Where the symbols take the elements:
ZZ: @>DL, §>NC, $>TJ, &>BC, ~>LT, ^>SJ
MR: @>QR, §>ZQ, $>MB, &>ZC, ~>QZ, ^>RD
SR: @>BF, §>HZ, $>NB, &>CR, ~>DQ, ^>BS
BD: @>MM, §>BH, $>CJ, &>ZS, ~>FB, ^>JL
PJ: @>NB, §>HH, $>ZF, &>BS, ~>CR, ^>FL
QH: @>CR, §>PJ, $>BS, &>DP, ~>HH, ^>LQ
SC: @>CM, §>TH, $>DQ, &>HZ, ~>CP, ^>HH
JM: @>FB, §>BD, $>ZS, &>GN, ~>BH, ^>QC
DP: @>GQ, §>BS, $>QH, &>SZ, ~>ZF, ^>LM
ZB: @>TJ, §>TB, $>TG, &>SJ, ~>BC, ^>BF
GN: @>TN, §>ZS, $>JM, &>BP, ~>CJ, ^>JB
TC: @>HP, §>LJ, $>QL, &>LH, ~>DT, ^>DD
PB: @>TT, §>ZR, $>HC, &>MM, ~>MN, ^>CJ
MN: @>RC, §>TT, $>GB, &>MP, ~>ZM, ^>JQ
NJ: @>LT, §>ZZ, $>BC, &>TB, ~>NC, ^>CM
GB: @>RL, §>DD, $>TT, &>MN, ~>ZL, ^>MM
LS: @>GL, §>TL, $>DL, &>LT, ~>RT, ^>BC
GF: @>CJ, §>GN, $>BP, &>JL, ~>ZS, ^>FP
FB: @>MP, §>MM, $>JQ, &>TN, ~>HC, ^>JM
LP: @>NR, §>NQ, $>QN, &>ZP, ~>SQ, ^>TL
MB: @>LM, §>SB, $>ZQ, &>MR, ~>ZG, ^>JP
QR: @>SZ, §>LQ, $>LM, &>ZG, ~>FL, ^>MR
BM: @>TB, §>ZJ, $>CM, &>CP, ~>ZB, ^>HZ
JL: @>BD, §>BP, $>GF, &>JN, ~>JM, ^>SQ
QC: @>JM, §>JL, $>JN, &>JB, ~>BP, ^>NQ
PC: @>ZC, §>JP, $>RD, &>NL, ~>JZ, ^>LJ
HP: @>JZ, §>PC, $>NL, &>MD, ~>JP, ^>TC
TB: @>GR, §>BC, $>NJ, &>TG, ~>TJ, ^>BM
HC: @>DD, §>MP, $>ZR, &>PB, ~>GB, ^>BH
GQ: @>DQ, §>SR, $>CR, &>HH, ~>HZ, ^>DP
NS: @>BS, §>NZ, $>FL, &>LQ, ~>DP, ^>SB
TM: @>ZQ, §>SF, $>JZ, &>JP, ~>MR, ^>MD
QZ: @>FL, §>QR, $>ZG, &>SB, ~>LQ, ^>SF
CP: @>TG, §>CM, $>BM, &>BF, ~>SJ, ^>NB
BH: @>HC, §>FB, $>TN, &>CJ, ~>MM, ^>BP
BC: @>LS, §>TJ, $>ZZ, &>NJ, ~>GR, ^>ZJ
ZR: @>ZM, §>MN, $>MP, &>HC, ~>TT, ^>TN
HH: @>SC, §>CR, $>GQ, &>ZF, ~>NB, ^>SZ
JN: @>ZS, §>GF, $>JL, &>QC, ~>GN, ^>SG
QL: @>NL, §>BZ, $>LJ, &>TC, ~>MD, ^>ZM
TD: @>QN, §>MC, $>RT, &>TL, ~>ZP, ^>NC
SJ: @>ZZ, §>TG, $>ZB, &>ZJ, ~>NJ, ^>TH
ZG: @>NZ, §>LM, $>QR, &>QZ, ~>NS, ^>ZC
TN: @>ZR, §>JQ, $>FB, &>BH, ~>PB, ^>GN
ZQ: @>LQ, §>QZ, $>SB, &>MB, ~>QR, ^>TM
LM: @>DP, §>NS, $>LQ, &>QR, ~>NZ, ^>MB
ZS: @>JQ, §>CJ, $>BD, &>JM, ~>TN, ^>JN
DQ: @>ZJ, §>BF, $>TH, &>SC, ~>BM, ^>GQ
HZ: @>BM, §>DQ, $>SC, &>NB, ~>BF, ^>ZF
RT: @>NQ, §>GL, $>MC, &>TD, ~>LP, ^>GR
JQ: @>MN, §>PB, $>MM, &>FB, ~>ZR, ^>ZS
NB: @>CP, §>SC, $>HZ, &>SR, ~>TH, ^>PJ
GL: @>SQ, §>LP, $>ZP, &>MC, ~>NQ, ^>LS
ZF: @>HZ, §>GQ, $>HH, &>PJ, ~>SR, ^>NZ
JB: @>GN, §>JN, $>QC, &>NR, ~>GF, ^>QN
CM: @>NJ, §>SJ, $>ZJ, &>BM, ~>TG, ^>SC
JZ: @>SB, §>ZC, $>SF, &>TM, ~>MB, ^>HP
SQ: @>JL, §>NR, $>FP, &>SG, ~>QC, ^>GL
BZ: @>RD, §>MD, $>DT, &>LJ, ~>NL, ^>RC
SG: @>JN, §>FP, $>SQ, &>NQ, ~>JB, ^>MC
CR: @>TH, §>NB, $>SR, &>GQ, ~>SC, ^>QH
LJ: @>PC, §>DT, $>BZ, &>QL, ~>HP, ^>ZL
QN: @>JB, §>SG, $>NQ, &>LP, ~>FP, ^>TD
BP: @>BH, §>JM, $>GN, &>GF, ~>BD, ^>NR
TH: @>SJ, §>CP, $>BF, &>DQ, ~>CM, ^>CR
DD: @>TC, §>ZL, $>ZM, &>TT, ~>RL, ^>HC
RC: @>BZ, §>LH, $>RL, &>ZL, ~>QL, ^>MN
NC: @>TD, §>LT, $>GR, &>TJ, ~>DL, ^>TG
JP: @>MB, §>JZ, $>TM, &>RD, ~>ZC, ^>DT
FL: @>PJ, §>SZ, $>NZ, &>NS, ~>QH, ^>QZ
NL: @>SF, §>RD, $>PC, &>HP, ~>TM, ^>QL
LH: @>MD, §>QL, $>TC, &>RL, ~>BZ, ^>TT
ZM: @>QL, §>RC, $>ZL, &>DD, ~>LH, ^>ZR
TJ: @>TL, §>GR, $>NC, &>ZZ, ~>LS, ^>ZB
ZL: @>LJ, §>RL, $>RC, &>ZM, ~>TC, ^>MP
ZP: @>FP, §>QN, $>LP, &>GL, ~>SG, ^>DL
MC: @>SG, §>ZP, $>GL, &>RT, ~>QN, ^>LT
MM: @>GB, §>HC, $>PB, &>JQ, ~>MP, ^>BD
TT: @>LH, §>ZM, $>DD, &>GB, ~>RC, ^>PB
DL: @>ZP, §>TD, $>TL, &>LS, ~>MC, ^>ZZ
DT: @>JP, §>HP, $>MD, &>BZ, ~>PC, ^>RL
SZ: @>HH, §>QH, $>DP, &>NZ, ~>PJ, ^>QR
RL: @>DT, §>TC, $>LH, &>RC, ~>LJ, ^>GB
GR: @>RT, §>LS, $>LT, &>NC, ~>TL, ^>TB
RD: @>MR, §>TM, $>JP, &>PC, ~>SF, ^>BZ
BS: @>SR, §>ZF, $>PJ, &>QH, ~>GQ, ^>NS
MD: @>TM, §>NL, $>HP, &>DT, ~>RD, ^>LH
BF: @>ZB, §>BM, $>CP, &>TH, ~>ZJ, ^>SR
MP: @>ZL, §>GB, $>MN, &>ZR, ~>DD, ^>FB
SB: @>NS, §>ZG, $>QZ, &>ZQ, ~>LM, ^>JZ
CJ: @>PB, §>TN, $>BH, &>BD, ~>JQ, ^>GF
SF: @>QZ, §>MR, $>ZC, &>JZ, ~>ZQ, ^>NL
ZJ: @>BC, §>ZB, $>SJ, &>CM, ~>TB, ^>DQ
LQ: @>QH, §>FL, $>NS, &>LM, ~>SZ, ^>ZQ
NR: @>BP, §>QC, $>JB, &>FP, ~>JL, ^>LP
TL: @>LP, §>RT, $>TD, &>DL, ~>GL, ^>TJ
LT: @>MC, §>DL, $>LS, &>GR, ~>TD, ^>NJ
FP: @>GF, §>JB, $>NR, &>SQ, ~>JN, ^>ZP
NZ: @>ZF, §>DP, $>SZ, &>FL, ~>BS, ^>ZG
ZC: @>ZG, §>MB, $>MR, &>SF, ~>SB, ^>PC
NQ: @>QC, §>SQ, $>SG, &>QN, ~>NR, ^>RT
TG: @>NC, §>NJ, $>TB, &>ZB, ~>ZZ, ^>CP

The rows follow the links: the fewer symbols apart two elements are, the more alike their rows tend to be.

Each row is also shifted at random along 3 hidden directions that mean nothing.

Some elements, each with a row of numbers:
HZ	[-43  50 -18 -16  62   2  10   4  14  16 -17 -52   9  -4  -8  10  -4  40  66 -20 -19 -25  17  18   7 -17  35  15  12 -11  -9 -46  -9   0   2   0   2 -22  15 -15  33  32  -3  36  24   1 -62  18 -24  -8  12  19  48  14   5   6 -60  -4 -36   6 -18   3  -3]
DP	[ 64   2  18 -24 -57  46  20   4   7  -2 -42 -13  17  10  32 -26  13  18  42 -55 -11 -27  -1 -18 -39 -26  10 -13   1  29 -34 -45   3  -6  17  10  -2 -21  30 -30   4 -25   4 -22  12 -15 -26  47 -26 -62  15 -33  30  17  -7  30 -60 -25 -12  24  12 -30 -25]
TM	[-83  30  14 -17  -7  -4 -30 -84   3   4  25  36 -28  38  -1 -32 -38  12 -29  31  74  55  -2  11 -15  -4 -25  45  23  -9 -26   8 -40 -41  11 -21  21  22 -12  19  23   8  52 -19  -9 -29  -9  52   5  10   5  -4  19  17  38 -54   9  23   9 -50 -15 -39  -2]
JZ	[-71  21  10 -23 -15  -7 -34 -34  11 -19  34  24  -4  16 -15  -9 -22  -3 -28  13  59  26 -22 -13 -16   3 -38  43  33  -8 -45  18  -1 -65   9 -24  36  38   1  35  34  17  38 -12 -43 -21 -12  60  -7  10  -1 -10  21  46  30 -24  10  11  -2 -65 -27 -27 -10]
SQ	[ 61   1   0  13  39 -35  23 -13 -11  65 -24 -24  -2  10   8 -16 -37  36   0  14 -33  33  60  32  39  18  36  -6 -45 -18  40  15 -16  53 -23  23 -32   3 -22   0 -18  25  -7  29  45 -14   0 -60  56  19   8  48 -30 -62   4 -42 -15  25 -16  47 -19  11  32]
JL	[ 25  15 -25   3  37 -51  -7  62   5  15  28 -16   2 -21 -15  33  -6   7 -14  16 -30 -29   7  12  33  57   9  -3 -21 -16  -4  51  48   3 -40  16  -5  16 -47  52  -3  60 -41  36 -10  -3 -15 -45  31  34 -21  57 -16   3 -27   3  24  28 -26  -8 -36  31  27]
MD	[-86   4 -22  -8 -23 -29 -10   6  12   9 -14  31  20  11 -21  17 -16  33 -41  -5  12 -38 -13 -23 -18   3  -5  19 -15  -5 -49  27  44 -20 -44  30  53   9  -2   4  62  40  30 -30 -25 -11 -29  23  -1  42  -3  11  40  31 -11 -12   3  27 -41 -24 -43 -31  45]
TB	[-31  26  26  14  85   9   2 -10  19 -29  30 -41 -39 -28 -14   8  12 -33  35  15  18   9  -8  42  23 -31  -1  25  24 -25  33 -17 -27  23  36 -40 -23  14  23  -4 -46 -15  -8  57   6   6  13  -5 -27 -14  18  -4 -31   4  15  -8 -12 -22  46  -7  19  41 -31]
FB	[-13  -7  -9   3 -17 -10  -8  46 -10 -31  36  32  -7 -21   4   2  12 -38 -45  34 -10 -33 -29  -3  -2  39 -31 -27 -15   2  -1  46  27 -20 -13   6 -25  14 -57  36 -38  -9 -33 -19 -16  10  39 -10  -1  12 -34  16 -26 -10 -46  16  71  14  26  -5  19  27   2]
JQ	[ 25 -26 -13  11 -32   0 -10   2 -18 -31  36  46   1 -13   6   5  18 -44 -56  46   1  11 -27 -19   1  41 -33 -21  20  13  24  29  -3 -25   8 -15 -13   2 -47  36 -27 -26 -27 -25 -11  16  54 -17  -5  16 -35   1 -21  -6 -15  17  91   4  31 -23  35  16   7]
LT	[ 73 -28  21  35  20  18   9  14  14 -24   3 -26 -12 -20  -7  20  28 -43  25 -13 -15  18   1  14  13 -37   2 -19   4 -12  46  -9 -21  35  28 -20 -10  -4  47 -29 -44 -52 -14  22  -2  15  38 -48   0 -13  13 -28 -54  -9  17  14  -2 -38  38  15  31  25 -33]
ZB	[ 42  25  28   0  63  -4 -13 -24  24 -35  45 -40 -41 -22 -27  13  13 -33  36  23  27  11 -19  38  30 -38   3  31  40 -38  27 -35 -42   1  42 -38  -7  11  21  -3 -13  -5  -9  63  -1  14  -7   1 -39 -17   8 -13  -4  24  21  -5 -17 -23  38 -25  16  24 -20]
PJ	[ 19  18 -12 -25 -17  34  25  11   6   8 -52 -34  21  10  26 -29   5  46  60 -56 -38 -38   9  -1 -30 -19  29 -13 -19  26 -29 -33  17  10   0  26 -10 -22  20 -34  10   6   1 -13  19 -10 -47  31 -17 -53  22  -8  42   4 -13  19 -68 -17 -20  39  -5 -20 -17]
BH	[-39   3 -11   0  14 -25  -9  68   0 -27  38  14  -7 -41  -5  10  12 -23 -47  35 -18 -40 -19   7   4  54 -18 -16 -32   2  -4  54  44   2 -21   0 -18  20 -58  47 -43  12 -36  -4 -22  12  27 -16  -1  22 -24  30 -31  -3 -56  12  73  10  28  -8  -1  45  12]
GR	[ 80 -23  31  22  19  18   6  39  24 -36   3 -26 -22 -23 -20  20  36 -38  26 -25 -23 -30  -8  20  14 -27   5  -8  -5 -19  30 -12  14  42  21 -13 -11   2  40 -26 -50 -34 -30  33  -2  10  30 -35 -13 -23  13 -27 -48   3  -2  15  -8 -38  43  22  16  33 -27]
CJ	[ 53  16  12  -2 -13 -26  -1  41   2 -19  37  14 -34 -43 -10 -24  -9 -14 -48  33  -8 -57 -25  34  11  48   1  -2 -59  -6  14  47  43  30 -26  11 -40  29 -85  38 -59  27 -41   7  -5   6   8 -13 -11  -3 -14  38 -27 -12 -67 -16  63  27  28  12  -9  23  21]
DQ	[  0  42  -7 -22  56  -3  13 -10  21   3   5 -48  -6 -10 -13  20  -4  28  64 -10  -2 -16   4  18  18 -17  27  31  30 -16 -10 -42  -9  -9  10  -3   1 -17  10  -9  35  39  -5  53  14   1 -56  20 -22  -6  10  18  44  23   7  12 -61  -8 -22 -10 -16   6   0]
JB	[125  -6 -19  13  12 -44  -4 -12  -9  37  24   6   6   1  -9  16 -17   2 -13  36  -2  45  22  -2  53  33   5  -5  18 -27  33  15 -13  -1 -12   1   5   2 -18  38  20  34 -25  37   9   2  -2 -55  47  47 -23  37  -4 -16  27  -5   7  22 -27 -19 -11  -9  38]
ZF	[ -3  19 -12 -15   0  27  22  -5  -6  27 -45 -38  23  22  23  -9  -3  41  58 -46 -24 -20  19 -11 -21 -23  27  -9   2  17 -20 -48  -7   1  14  12   0 -28  24 -32  23   6   1  -2  23  -6 -42  35 -11 -36  23 -15  44  -4   3  25 -70 -17 -34  25  -6 -23 -18]
LP	[-14 -28 -29  37  50  -7  18  22 -10  53 -27 -21  32  17   9  27   2  12  20 -11 -38  53  50   2  25   0  17 -29  -7  -6  38  19   0  38 -20   3  -7 -15  26 -16  -2  -6  -4  10  23  -7  18 -76  64  38   4  24 -46 -39  26  11  -9  -1 -32  24  -6  27   1]
LQ	[ 97  -9  51 -27 -85  54  -7 -52   4 -27 -19  13 -16  20  38 -62 -12  -1  21 -20  34   8 -11  -3 -36 -30 -17   0   5  20 -27 -40 -29 -14  56 -10 -11  -3  18 -22 -31 -49  22 -29  13 -18 -12  60 -24 -72  13 -47   8  12  10 -18 -29 -18  38  -5  27 -42 -39]
ZM	[ 71 -46   2   5 -96  -1   6 -60 -32  19 -29  81  14  12  11 -25  -8   3 -59  21   9  23  -8 -26  -9  -9 -14 -18 -10  24  16 -12 -26  -5   1  30  13 -31  -9 -36  27 -36  13 -60  23  21  29 -15   1  15 -19 -23  22 -36  -6 -25  32  21   0  15  26 -48  42]
ZG	[ 20  -7  18 -25 -61  38 -26  22   9 -54  20  22   1   6   6   2  21 -31   6 -30  35 -10 -37 -37 -38  -7 -50   4  34  21 -57  -7  22 -59  32 -26  36  16  22  17   2 -32   6 -23 -42 -11   1  69 -29 -44   0 -48  12  62   8  38  -7 -21  15 -46   8 -17 -52]
RT	[ 65 -48  -2  37  14   6  22  38  -3  17 -26 -25  15  -3  -4  23  20 -13  28 -27 -36  19  21   2  25 -19  15 -33 -12  -5  37  -1   6  37   0   0  -1 -13  45 -31 -21 -31 -20  14  12  10  35 -63  44   5  13  -8 -48 -31  16  21 -19 -17  -1  34  19  24 -10]
LS	[ 45 -41  18  37  21  27  16   0  -3  -3  -2 -17 -11  -3   1  14  17 -40  27  -7  -9  34  15   9  19 -32   0 -22   8  -7  52 -15 -22  30  29 -22 -16  -6  46 -35 -44 -57 -13  17  15   8  50 -49  21  -8  18 -27 -55 -26  24   5  -4 -24  36  29  29  28 -31]
MM	[-119  -18  -35   19   -2    1   -4   34  -33  -17   24   50   18   -7    8   26   26  -47  -60   41   -9   24  -22  -39   -5   40  -47  -36   26   24   14   44    0  -34    5  -19   -4   -2  -26   26  -15  -38  -20  -37  -22   16   67  -13   12   39  -40   -3  -31  -12  -11   37   91   -3   15  -26   32   37  -15]
MP	[ 50 -55 -12  18 -75  11  -7  -5 -25 -22  10  78  28   0  10   9  28 -44 -59  30   1  17 -29 -46  -4  12 -40 -39  16  25  18   3 -19 -31  10   5  19 -18 -17  -5  13 -48 -11 -53  -1  21  53 -12  -5  21 -33 -27  -7 -14  -8  20  76  -1  12 -19  49 -18  21]
SR	[-93  33 -30 -19  55   9  24  18   5  21 -26 -56  37   4   6  25  14  41  74 -37 -30 -16  13  -6  -4 -14  29   4  17   5 -22 -29  -1 -19  -7   0  12 -33  30 -14  39  32   8  21  11  -3 -57  28 -17  -6   5  12  46  24  15  38 -63 -13 -49   3 -11  14 -11]
QN	[106 -47 -22  32  16  -9   5  -2 -15  49  -2   1  39  17  -5  49   8 -13  16   9 -18  81  35 -26  42   0   2 -28  44  -6  43  -3 -32  -6  -4  -9  16 -19  28   5  38 -11 -15  15   9   9  19 -73  63  40 -19   6 -19 -24  61  18  -8  -3 -36 -13  12  -1  11]
QL	[-49   8   0  -9 -50 -33   9 -35  -3  34 -51  36  -1  17   6 -42 -35  53 -48  -1  -5 -46  13   1 -28   4  29  16 -73  21 -16   7  25  33 -51  56   4  -4 -24 -28  21  27  33 -40  25 -13 -19   5   5  11  11  18  29 -34 -38 -51   1  41 -25  50 -29 -41  64]
GB	[ 49 -49  -8  16 -75  10   5 -62 -39  12 -13  77   9  23  19 -34   0 -15 -61  33   5  47  -8 -20  -8   1 -15 -24   2  27  32  -9 -47  -9   7  11   1 -30 -13 -25   6 -54  12 -54  30  20  54  -8   8   9 -24 -27   3 -52  -6 -16  59   9  19  13  42 -35  26]
NS	[-38  15  36 -31 -38  54  18 -17  -7  -6 -39 -19 -14  17  46 -74 -15  22  24 -43  11 -11  15  14 -61 -21   5  -1 -37  26 -27 -11 -14  20  27   3 -35   0   6 -30 -55 -28  22 -44  17 -26  -9  59 -25 -70  33 -24  -3 -11 -20 -13 -42 -14  25  40  13 -13 -51]
ZR	[ 96 -52   5  16 -88   2 -12   4 -20 -32   7  69   1 -14   9  -7  20 -36 -58  26  -4  -9 -38 -35  -7  14 -26 -31   2  19  12   9  -5 -18   6  12   2 -10 -23 -11  -9 -40 -23 -45   2  24  45  -9 -17   0 -28 -30   1  -7 -32   8  71  -1  24  -3  39 -17  24]
BP	[ 70  16 -21   3  14 -49 -21  46   5  -6  44  10  -2 -31 -21  37  -2 -18 -34  39  -8 -13  -5   2  41  56 -13  -5   5 -20   3  35  36 -16 -28   0  -3  20 -56  66  -3  46 -37  31 -30  11  -5 -31  21  32 -32  41 -10  18 -22  10  42  18 -12 -27 -12  21  37]
QC	[132  -2 -12   8  10 -49  -7  -5  -2  28  20   1   0  -9  -9  14 -23  -2  -9  37   1  37  18   7  53  37   2   5  13 -21  31  15 -12   4  -6   3   4   4 -33  40  11  38 -26  37   7  10  -7 -48  40  33 -26  40  -5 -13  15 -26  16  27 -17 -15 -17  -6  45]
SZ	[-108    5  -10  -13    0   52   24   39   -2    1  -53  -34   31   22   35  -25   13   18   44  -59  -26  -34   11  -19  -46  -23    9  -32  -15   31  -40  -15   23   -4    7    9  -15  -17   32  -25   -8  -15    6  -39    0  -13   -8   47  -15  -47   21  -11    3    2  -15   43  -45  -24  -12   34   -5   14  -59]

Start, symbols taken left to right, then the element you end at.
Answers are names.
[ 25 -32 -45  35  36 -24  10  51 -11  43  -7 -18  52   8 -11  62  20  -5  18 -12 -33  47  28 -26  40  15   8 -34  19 -10  22  17   7  -4 -22   7  21 -13  26  10  30  14 -19  17  -7  12  21 -76  63  58 -16  20 -25  -9  34  39  -8   3 -47  -6  -6  17  13]
@ @: JM
[  1  11  12 -26 -25  42  29  -3  -6   9 -46 -25  14  24  34 -31  -1  26  55 -53 -19 -25  15 -10 -36 -23  19 -16 -11  34 -33 -38   5   8  21  22 -14 -25  28 -33  -5 -12  -2 -17  16 -12 -26  40 -20 -61  23 -20  27  -2  -9  16 -64 -21 -19  37   8 -14 -25]
& ~: ZF
[ 39   9 -17   3  37 -47   0  30   1  23  18 -10   3 -17 -10  15 -14  10 -18  28 -19   2  18   8  38  45  13  -3 -14 -21  13  42  23  16 -33  11 -12  10 -39  51  -2  48 -35  32  -5  -4 -12 -50  45  42 -16  56 -19 -14  -7 -13  20  29 -27  -2 -26  26  39]
$ $: GF
[ 27 -25  10   4 -75   2  13 -21 -24   1 -26  59 -12  -4  26 -56  -6  -2 -64  20 -19 -22  -4  11 -20  14   2 -16 -56  28  23  14  -2  42 -12  34 -29 -10 -37 -38 -40 -30  -3 -48  38   6  37 -11 -12 -13  -5  -5 -10 -56 -47 -37  57  16  30  49  26 -16  31]
& ~ §: ZL
[-10 -39 -22  15 -60 -11   1 -11 -20  18 -33  68  30  14  -1   7   5  14 -50  -3  -7  -3 -10 -47  -9   5 -11 -25 -15  28  -6   0   6 -20 -27  34  36 -26   5 -29  49 -16  18 -57   6  13  17  -8   6  31 -22 -15  32 -13 -13   4  31  12 -24   8   2 -41  42]
@ &: LJ
[-22   7   6 -16 -42 -26 -19 -77   3  17   8  47 -11  29 -12 -26 -40  34 -42  26  47  25  -6 -11  -9   1  -8  48   9  -7 -20   1 -19 -27 -10   8  36   9  -8   4  51  21  48 -22   3 -15 -19  29   5  29  -1   5  45   3  18 -55   8  28 -17 -28 -28 -62  49]
& $: HP
[100 -31  22  38   9  16  15   9   8   5 -19 -19  -5  -7  -4   5  12 -18  21 -17 -29  14  26  19  15 -32  20 -26 -18  -8  46 -17  -2  54   7  -4 -17 -16  40 -37 -44 -40 -18  16  18   9  37 -58  18 -16  17 -11 -51 -40   7  -7 -22 -20  26  50  21  19 -13]
$ ~ §: QN
[-12 -30 -11  18 -45   7  -8   7 -27 -20  11  60   7 -10  16  -9  21 -32 -62  25 -11   5 -22 -25  -7  20 -35 -29   5  25  15  28  -5 -17  -1   0  -9  -2 -30  10 -24 -41 -14 -46  -2  23  58 -13  -5  13 -28 -18 -14 -17 -24  15  81  -2  14  -9  36  11   7]
~ &: MN
[ 64   5  41  13  40   7  -3  27  30 -50  24 -38 -40 -38 -30  16  22 -38  32  -6   4 -33 -22  37  20 -31   4  10  -6 -26  26 -14   6  34  27 -23  -3  12  22 -10 -41 -16 -27  49   0  14   7 -13 -36 -25  17 -20 -30  22 -11   6  -6 -42  52  10  12  32 -26]
^ §: ZB
[153  -3  -8   0 -12 -47 -17  35  12  -7  46  10  -2 -33 -33  41   1 -14 -24  34   1  -7 -15  -5  46  44 -15   0  24 -20   8  23  27 -23 -22  -4  17  17 -46  60  22  42 -41  34 -27  13 -22 -42  22  28 -36  29   1  26  -7   4  31  15 -11 -39 -10   8  42]
& & $: JL
[-37  46  -7 -13  76 -10   6 -25  15  10   5 -58 -12  -8 -13  19  -9  27  53   2  -4  -3  14  25  17 -24  30  30  20 -27   5 -35 -28   3  10 -19  -3  -9   9   1  23  30  -2  62  13   0 -52  16 -27  -6  11  17  39  18  18   0 -51  -6 -15  -9 -14  11   5]
$ & ^: CR
[ 95  11  -3 -19  -9  18  13 -51  -4  26 -20 -24  18  10   9   6   0  24  55 -21   7  25  16 -14  12 -31  17  11  46   3   6 -72 -48 -26  32   0   9 -28  29 -26  53   3   9  25  26  10 -55  31 -20 -24  -3 -16  73  12  40  15 -70 -20 -36 -12   8 -42   2]
^ ~ ^: SZ
[ 26  18 -16  -4  22 -39 -14  28   3   1  47  -1 -14 -24 -11  10 -17 -10 -31  39  -5  -8   0  14  37  53 -10   6 -11 -20  15  42  17   0 -16  -3 -20  26 -63  63 -14  37 -36  24 -17   9   7 -30  18  26 -29  56 -19  -2 -22  -7  43  20   4 -17  -9  28  29]
^ ^: QN
[  5 -36   5  37  39  17  11  30   0   1 -14 -24   5   0   1  28  27 -32  36 -13 -23  22  19   3  14 -25   6 -39   0 -12  40  -2  -8  42  18 -16  -9  -6  56 -30 -38 -44 -20  15   8   8  43 -54  27   2  21 -20 -59 -31  23  20  -5 -23  26  27  28  39 -35]
§ ^ &: TJ
[  7 -15  -8   1 -68 -25  10 -39 -12  29 -45  50   0  18   8 -49 -29  45 -57  -1  -9 -35   6  -4 -16  -1  26  -1 -68  19  -8  -3  20  39 -40  57   1 -17 -26 -34  20  -3  26 -46  30  -2  -7   6  -1  13  -1   8  31 -32 -36 -53   6  36 -10  42 -25 -45  67]
& ^ &: MN
[ 27 -46 -28  45  27   3  16  56  -9  30 -23 -23  41   1  -2  55  27 -19  25 -26 -46  36  30 -19  27  -8   5 -45  11  -3  31   8  19  19 -18   0  12 -21  50 -13  12 -18 -20  12  -6   9  29 -72  56  30   3   1 -36 -19  27  34 -12 -22 -26  15  10  26  -5]
§ ~: SQ
[-118   29  -29   11   57  -33   -4   67   -2   -3   32  -10  -15  -28   -3   13   -5  -13  -32   35  -27  -32   -2   19   10   67   -9  -13  -30   -8   -1   63   46   15  -36   -5  -29   34  -64   58  -44   41  -32   13  -17   -4   16  -22   20   25  -19   55  -43  -14  -45    6   61   32    0   -1  -19   59    8]
@ ^ &: JM
